Here is a tiny trained network, its code and every weight. The questions are about switching its units off for an input and a class, where a switched-off unit gives its printed mean instead of its output.

import numpy as np


def w(rows, s, z=0):
    codes = np.array(rows[::2]) - 128.0
    scale = np.full(codes.shape[1], s)
    scale[-1] = z or s
    return codes * scale


def f(y):
    return y / 2 * (1 + np.tanh(0.7978845608 * (y + 0.044715 * y**3)))


def log_softmax(a):
    a = a - a.max(-1, keepdims=True)
    return a - np.log(np.exp(a).sum(-1, keepdims=True))


def net(x, mask):
    res = np.array(x, float).reshape(1, 4) / 4 @ E
    y = f(res @ A[0][:, :-1].T + A[0][:, -1])
    res = res + np.where(mask, y, B[0][:, -1]) @ B[0][:, :-1]
    return log_softmax(res[-1] @ U[:, :-1].T + U[:, -1])


A, B = {}, {}
E = w([
[21,234,67,120,136,215],'x0',
[54,17,30,87,88,56],'x1',
[78,187,166,150,82,84],'x2',
[186,80,77,255,60,154],'x3',
],0.0099)
A[0] = w([
[118,144,98,151,72,155,75],'neuron 0',
[89,155,118,52,158,171,246],'neuron 1',
[196,159,191,152,143,159,228],'neuron 2',
[168,97,122,86,178,98,174],'neuron 3',
[111,192,128,134,137,136,225],'neuron 4',
[136,100,123,63,110,73,21],'neuron 5',
[30,64,83,93,106,105,195],'neuron 6',
[105,117,177,9,152,79,233],'neuron 7',
[109,133,71,128,111,107,161],'neuron 8',
[122,119,76,101,127,143,142],'neuron 9',
[87,158,62,131,123,132,138],'neuron 10',
[139,195,148,126,154,207,251],'neuron 11',
[90,154,128,151,107,255,239],'neuron 12',
[196,105,126,161,111,91,154],'neuron 13',
[131,158,92,99,119,180,165],'neuron 14',
[158,129,156,117,84,163,19],'neuron 15',
[134,109,98,184,61,163,254],'neuron 16',
],0.014,0.0039)
B[0] = w([
[113,31,80,140,172,155,160],'neuron 0',
[35,189,176,109,229,231,216],'neuron 1',
[213,145,174,174,91,196,234],'neuron 2',
[127,182,159,139,139,42,173],'neuron 3',
[191,160,99,131,168,243,202],'neuron 4',
[132,142,120,175,80,79,167],'neuron 5',
[41,78,164,155,190,68,220],'neuron 6',
[130,254,165,116,186,61,227],'neuron 7',
[60,90,153,38,101,152,164],'neuron 8',
[44,122,161,87,78,128,156],'neuron 9',
[76,56,135,96,170,190,182],'neuron 10',
[202,173,91,111,99,185,249],'neuron 11',
[186,168,50,140,153,208,244],'neuron 12',
[119,62,149,189,64,80,199],'neuron 13',
[137,97,80,148,155,226,180],'neuron 14',
[148,146,146,159,171,156,139],'neuron 15',
[114,45,40,110,55,125,211],'neuron 16',
],0.0077,0.016)
U = w([
[211,222,211,60,137,86,225],'0',
[77,192,102,181,197,1,36],'1',
[129,130,141,212,45,156,251],'2',
[87,61,123,113,54,79,161],'3',
[84,216,127,128,166,182,42],'4',
[2,162,141,118,178,163,53],'5',
[117,164,7,151,87,171,42],'6',
[19,88,85,143,94,187,181],'7',
],0.0098,0.0036)

Each question gives the input, the list of numbers given to net, and the class t.
The units are the neurons (one row each of A and B). Each row of codes is followed by its name. A weight is (code - 128) times the scale printed after its matrix; where a second scale follows, it is the last column's (A, B and U).
mask holds one flag per neuron, in row order. A switched-off neuron (its flag False) gives its mean, the last column of its row in B, instead of its output. The means were averaged over made-up inputs and are rounded, as every weight is.
A unit's drop is (log p(t) with every unit on - log p(t) with that unit switched off) / (log p(t) with every unit on - log p(t) with every unit switched off).
The circuit of an input: a set's keep is (log p(t) with only the set's units on - log p(t) with every unit switched off) / (log p(t) with every unit on - log p(t) with every unit switched off). Starting from the 12 units with the biggest drops (on a tie, the unit counted first), units are removed one at a time, each time the one whose removal leaves the highest keep (on an exact tie, the one counted first), for as long as the keep stays at least 0.8.
units of the circuit, in order: the units of the circuit, biggest drop first
unit that matters most: the unit with the biggest drop
top k neurons: the k neurons with the biggest drops, biggest first
drop when u is switched off: that unit's drop, to one decimal
input [2,1,2,3], class 7: units of the circuit, in order -> neuron 11; neuron 7
input [2,-3,-3,1], class 6: units of the circuit, in order -> neuron 7; neuron 6
input [-2,-1,7,-8], class 0: unit that matters most -> neuron 7
input [-7,1,0,-4], class 1: units of the circuit, in order -> neuron 11; neuron 2; neuron 3
input [4,1,2,2], class 7: units of the circuit, in order -> neuron 7; neuron 10
input [3,1,3,3], class 7: units of the circuit, in order -> neuron 11; neuron 7
input [5,-1,-4,1], class 6: units of the circuit, in order -> neuron 7; neuron 12
input [3,7,1,0], class 5: top 2 neurons -> neuron 6; neuron 13
input [-5,0,-3,-2], class 0: top 3 neurons -> neuron 6; neuron 16; neuron 0
input [8,1,-2,5], class 7: top 2 neurons -> neuron 10; neuron 8
input [-1,4,8,5], class 3: drop when neuron 12 is switched off -> 0.1
input [-2,-3,0,2], class 2: drop when neuron 7 is switched off -> 0.3
input [-8,4,1,8], class 3: drop when neuron 3 is switched off -> 0.0
input [-1,-4,4,-8], class 0: units of the circuit, in order -> neuron 7
